X =
[[132 123 140 142 142 142 120 128]
 [130 127 136 132 134 155 125 128]
 [110 110 133 127 125 128 120 128]
 [117 122 135 140 142 129 114 128]
 [105 120 129 133 135 128 113 128]
 [121 134 134 141 118 128 135 128]
 [118 136 136 145 116 128 138 128]
 [130 127 137 132 134 155 124 128]
 [118 136 135 145 116 128 139 128]
 [124 139 148 114 129 133 126 138]
 [128 129 129 128 128 129 128 146]
 [128 129 130 126 128 128 128 153]]
Indices start at 0.
(0, 0)	132
(7, 5)	155
(11, 6)	128
(4, 6)	113
(7, 7)	128
(9, 1)	139
(0, 3)	142
(3, 0)	117
(5, 2)	134
(1, 7)	128
(10, 3)	128
(4, 0)	105
(9, 6)	126
(2, 3)	127
(7, 2)	137
(5, 0)	121
(6, 2)	136
(9, 4)	129
(2, 1)	110
(11, 3)	126
(10, 0)	128
(8, 6)	139
(9, 7)	138
(10, 6)	128
(8, 4)	116
(10, 2)	129
(3, 1)	122
(1, 2)	136
(5, 1)	134
(2, 2)	133
(7, 4)	134

W = 109,132,103,120,112,142
W[0] = 109
W[4] = 112

A = [132 114 128 149 122]
A[-5]	132
A[2]	128
A[4]	122

B =
[[130 133 133 129]
 [136 142 120 124]
 [111 142 106 117]]
B[0][0] => 130
B[1][1] => 142
B[0][2] => 133
B[0][1] => 133

grid =
[[108 114 141 126]
 [111 114 111 127]
 [106 116 138 131]
 [148 146 129 132]
 [129 123 135 154]
 [111 115 112 125]
 [124 148 125 146]
 [149 123 116 116]
 [131 109 114 142]
 [134 124 138 153]
 [141 126 143 147]
 [148 145 133 121]
 [116 113 110 136]
 [117 144 121 110]
 [139 133 104 133]]
grid[0, -4] -> 108
grid[3, 2] -> 129
grid[10, 2] -> 143
grid[5, 3] -> 125
grid[-2, -1] -> 110
grid[4, -2] -> 135
grid[-9, 2] -> 125
grid[13] -> [117, 144, 121, 110]
grid[:, -3] -> [114, 114, 116, 146, 123, 115, 148, 123, 109, 124, 126, 145, 113, 144, 133]
grid[-6, -3] -> 124
grid[-5, 0] -> 141
grid[13, -4] -> 117
grid[7, 3] -> 116
grid[:, -2] -> [141, 111, 138, 129, 135, 112, 125, 116, 114, 138, 143, 133, 110, 121, 104]
grid[:, 0] -> [108, 111, 106, 148, 129, 111, 124, 149, 131, 134, 141, 148, 116, 117, 139]
grid[-4, 2] -> 133
grid[3, -4] -> 148
grid[2, -2] -> 138
grid[-3, -3] -> 113
grid[-9, 1] -> 148
grid[3] -> [148, 146, 129, 132]
grid[-9, 3] -> 146
grid[:, -1] -> [126, 127, 131, 132, 154, 125, 146, 116, 142, 153, 147, 121, 136, 110, 133]
grid[12] -> [116, 113, 110, 136]
grid[-11, -1] -> 154
grid[-13, 3] -> 131

M =
[[121 125 125 129 124 127 129 131 127 129 126 130]
 [125 125 127 123 127 116 126 126 130 126 127 127]
 [112 123 123 126 119 114 127 128 131 126 124 131]
 [115 125 124 124 122 112 126 125 132 125 125 130]
 [122 118 124 124 122 117 127 133 126 129 123 130]
 [117 127 125 127 122 119 127 126 131 126 126 130]
 [112 116 122 118 119  98 124 127 132 124 122 130]
 [113 124 123 125 120 113 127 127 132 126 124 131]
 [118 118 124 119 121 104 125 128 130 125 123 129]
 [118 124 125 123 123 111 126 125 132 125 125 129]
 [115 112 122 118 118 102 126 133 128 127 120 130]
 [126 124 127 123 127 116 126 127 130 126 127 127]
 [120 128 126 130 124 126 128 128 129 128 127 130]
 [121 125 125 129 124 126 129 131 127 129 126 130]]
Rows and columns are counted from 0.
(0, 0)	121
(7, 3)	125
(6, 8)	132
(8, 6)	125
(12, 2)	126
(3, 2)	124
(10, 1)	112
(13, 6)	129
(10, 6)	126
(7, 9)	126
(13, 5)	126
(3, 3)	124
(3, 5)	112
(6, 9)	124
(11, 3)	123
(8, 0)	118
(8, 5)	104
(12, 10)	127
(1, 2)	127
(6, 4)	119
(9, 5)	111
(2, 9)	126
(5, 0)	117
(10, 4)	118
(9, 4)	123
(10, 3)	118
(0, 9)	129
(8, 10)	123
(0, 7)	131
(5, 5)	119
(7, 2)	123
(2, 2)	123
(4, 5)	117
(2, 4)	119
(7, 6)	127
(0, 1)	125
